Below are the code and all the weights of a small trained network. Each question names an input and a class and asks about switching units off, where a switched-off unit gives its printed mean instead of its output.

import numpy as np


def w(rows, s, z=0):
    codes = np.array(rows[::2]) - 128.0
    scale = np.full(codes.shape[1], s)
    scale[-1] = z or s
    return codes * scale


def norm(h):
    return h / np.sqrt((h * h).mean(-1, keepdims=True) + 1e-5)


def f(y):
    return y / 2 * (1 + np.tanh(0.7978845608 * (y + 0.044715 * y**3)))


def log_softmax(a):
    a = a - a.max(-1, keepdims=True)
    return a - np.log(np.exp(a).sum(-1, keepdims=True))


def net(x, mask):
    res = np.array(x, float).reshape(1, 6) / 4 @ E
    u = 0
    for l in range(3):
        y = f(norm(res) @ A[l][:, :-1].T + A[l][:, -1])
        res = res + np.where(mask[u : u + 7], y, B[l][:, -1]) @ B[l][:, :-1]
        u += 7
    return log_softmax(norm(res)[-1] @ U[:, :-1].T + U[:, -1])


A, B = {}, {}
E = w([
[124,128,125,127,126,132,128,127,127,128,133],'x0',
[23,115,243,155,210,203,153,84,158,98,110],'x1',
[130,119,129,133,128,124,125,131,118,122,129],'x2',
[83,140,22,83,204,51,228,41,82,58,154],'x3',
[182,2,100,122,138,171,107,108,218,81,133],'x4',
[132,125,130,130,128,125,128,128,129,130,123],'x5',
],0.0065)
A[0] = w([
[102,119,230,181,110,191,95,176,163,145,91,57],'L0N1',
[184,142,141,88,39,104,28,181,108,212,115,35],'L0N2',
[202,29,144,139,119,231,86,84,195,94,172,143],'L0N3',
[213,128,117,158,3,127,49,193,136,203,147,130],'L0N4',
[98,231,79,131,159,66,201,92,38,75,164,73],'L0N5',
[167,179,98,115,29,126,106,220,110,187,88,4],'L0N6',
[117,140,35,159,110,68,106,162,178,112,99,132],'L0N7',
],0.0045,0.0042)
B[0] = w([
[212,152,145,97,2,163,62,46,48,207,193,192],'L0N1',
[45,171,160,143,202,128,158,154,141,31,118,197],'L0N2',
[90,92,63,65,96,63,135,202,168,136,50,220],'L0N3',
[28,111,80,185,241,34,215,205,158,56,89,253],'L0N4',
[131,128,79,131,130,142,112,219,136,207,38,226],'L0N5',
[57,175,116,127,204,86,147,123,117,44,150,176],'L0N6',
[129,128,121,81,83,75,70,89,84,170,197,154],'L0N7',
],0.0052,0.0056)
A[1] = w([
[105,111,124,105,169,194,137,128,131,181,19,78],'L1N1',
[253,61,50,81,82,127,107,78,167,104,226,95],'L1N2',
[143,86,12,84,121,67,162,183,118,99,98,153],'L1N3',
[102,249,109,168,212,149,146,162,61,134,124,51],'L1N4',
[148,207,210,144,33,177,107,128,42,191,173,34],'L1N5',
[187,22,141,65,13,212,51,100,204,147,126,5],'L1N6',
[38,198,231,169,64,116,131,170,73,168,122,158],'L1N7',
],0.0051,0.0029)
B[1] = w([
[143,130,182,156,172,140,164,143,135,55,219,154],'L1N1',
[173,219,177,156,86,168,70,85,80,47,201,157],'L1N2',
[197,128,195,144,84,202,41,53,151,139,137,254],'L1N3',
[133,115,239,215,113,114,153,181,92,160,128,206],'L1N4',
[221,75,14,72,169,177,47,50,241,104,123,165],'L1N5',
[83,223,231,206,143,43,244,223,1,138,186,174],'L1N6',
[176,164,88,115,80,165,106,29,113,19,220,220],'L1N7',
],0.0058,0.007)
A[2] = w([
[82,149,202,161,183,89,194,173,131,140,150,5],'L2N1',
[79,32,96,82,136,132,105,158,252,105,67,95],'L2N2',
[73,138,186,184,99,110,162,207,122,123,179,39],'L2N3',
[170,162,98,120,63,95,111,201,85,254,79,113],'L2N4',
[82,97,198,178,129,173,220,133,95,100,141,149],'L2N5',
[143,30,146,144,164,160,139,174,250,82,116,158],'L2N6',
[88,14,115,127,170,128,139,156,219,92,109,118],'L2N7',
],0.0073,0.0014)
B[2] = w([
[156,156,169,182,55,119,139,156,100,86,229,249],'L2N1',
[80,11,76,31,217,155,202,114,196,254,55,210],'L2N2',
[85,140,182,156,134,77,181,192,62,90,98,254],'L2N3',
[58,23,74,24,226,211,163,81,207,236,51,202],'L2N4',
[108,152,127,133,119,34,145,199,95,138,88,244],'L2N5',
[100,143,46,42,168,122,86,89,134,166,60,226],'L2N6',
[143,59,89,61,147,196,106,76,197,236,74,214],'L2N7',
],0.0077,0.0061)
U = w([
[36,211,228,234,143,1,227,245,37,56,155,67],'0',
[70,13,54,22,223,186,146,83,213,240,34,249],'1',
[239,175,117,146,41,180,15,35,138,7,252,18],'2',
],0.009,0.0015)

Each question gives the input, the list of numbers given to net, and the class t.
The units are the neurons (one row each of A and B). Each row of codes is followed by its name. A weight is (code - 128) times the scale printed after its matrix; where a second scale follows, it is the last column's (A, B and U).
mask holds one flag per neuron, layer by layer. A switched-off neuron (its flag False) gives its mean, the last column of its row in B, instead of its output. The means were averaged over made-up inputs and are rounded, as every weight is.
A unit's drop is (log p(t) with every unit on - log p(t) with that unit switched off) / (log p(t) with every unit on - log p(t) with every unit switched off).
The circuit of an input: a set's keep is (log p(t) with only the set's units on - log p(t) with every unit switched off) / (log p(t) with every unit on - log p(t) with every unit switched off). Starting from the 12 units with the biggest drops (on a tie, the unit counted first), units are removed one at a time, each time the one whose removal leaves the highest keep (on an exact tie, the one counted first), for as long as the keep stays at least 0.8.
units of the circuit, in order: the units of the circuit, biggest drop first
top k neurons: the k neurons with the biggest drops, biggest first
k most important neurons of layer l: the k neurons of layer l with the biggest drops, biggest first
drop when u is switched off: that unit's drop, to one decimal
input [2,8,3,0,-8,-5], class 2: most important neuron of layer 2 : L2N3
input [7,0,5,2,-6,5], class 1: units of the circuit, in order : L0N5; L2N4
input [4,-8,5,5,1,5], class 2: top 4 neurons : L1N2; L1N3; L2N2; L0N3
input [-8,3,4,-8,2,4], class 0: top 2 neurons : L1N6; L0N1
input [-7,8,1,0,-6,7], class 2: 2 most important neurons of layer 1 : L1N7; L1N5
input [7,5,-7,-7,1,1], class 0: top 2 neurons : L1N6; L0N3
input [5,2,8,0,-3,-7], class 2: top 3 neurons : L0N4; L1N5; L1N7
input [-2,1,5,-3,5,-3], class 0: top 3 neurons : L1N6; L0N1; L0N5
input [6,3,7,-7,-3,1], class 2: top 2 neurons : L0N1; L1N7
input [3,2,0,-8,7,-4], class 0: top 2 neurons : L1N6; L0N1
input [6,0,-2,2,-5,0], class 1: top 4 neurons : L0N5; L0N2; L2N4; L0N4
input [5,3,1,6,0,5], class 0: top 2 neurons : L0N3; L1N5
input [-5,-5,0,2,-4,5], class 1: drop when L2N4 is switched off : 2.0
input [6,5,-6,-1,3,-3], class 0: drop when L1N6 is switched off : 1.5
input [-6,-7,-8,4,3,-1], class 2: drop when L1N2 is switched off : 0.1
input [-5,-5,7,2,-5,-2], class 1: units of the circuit, in order : L2N4
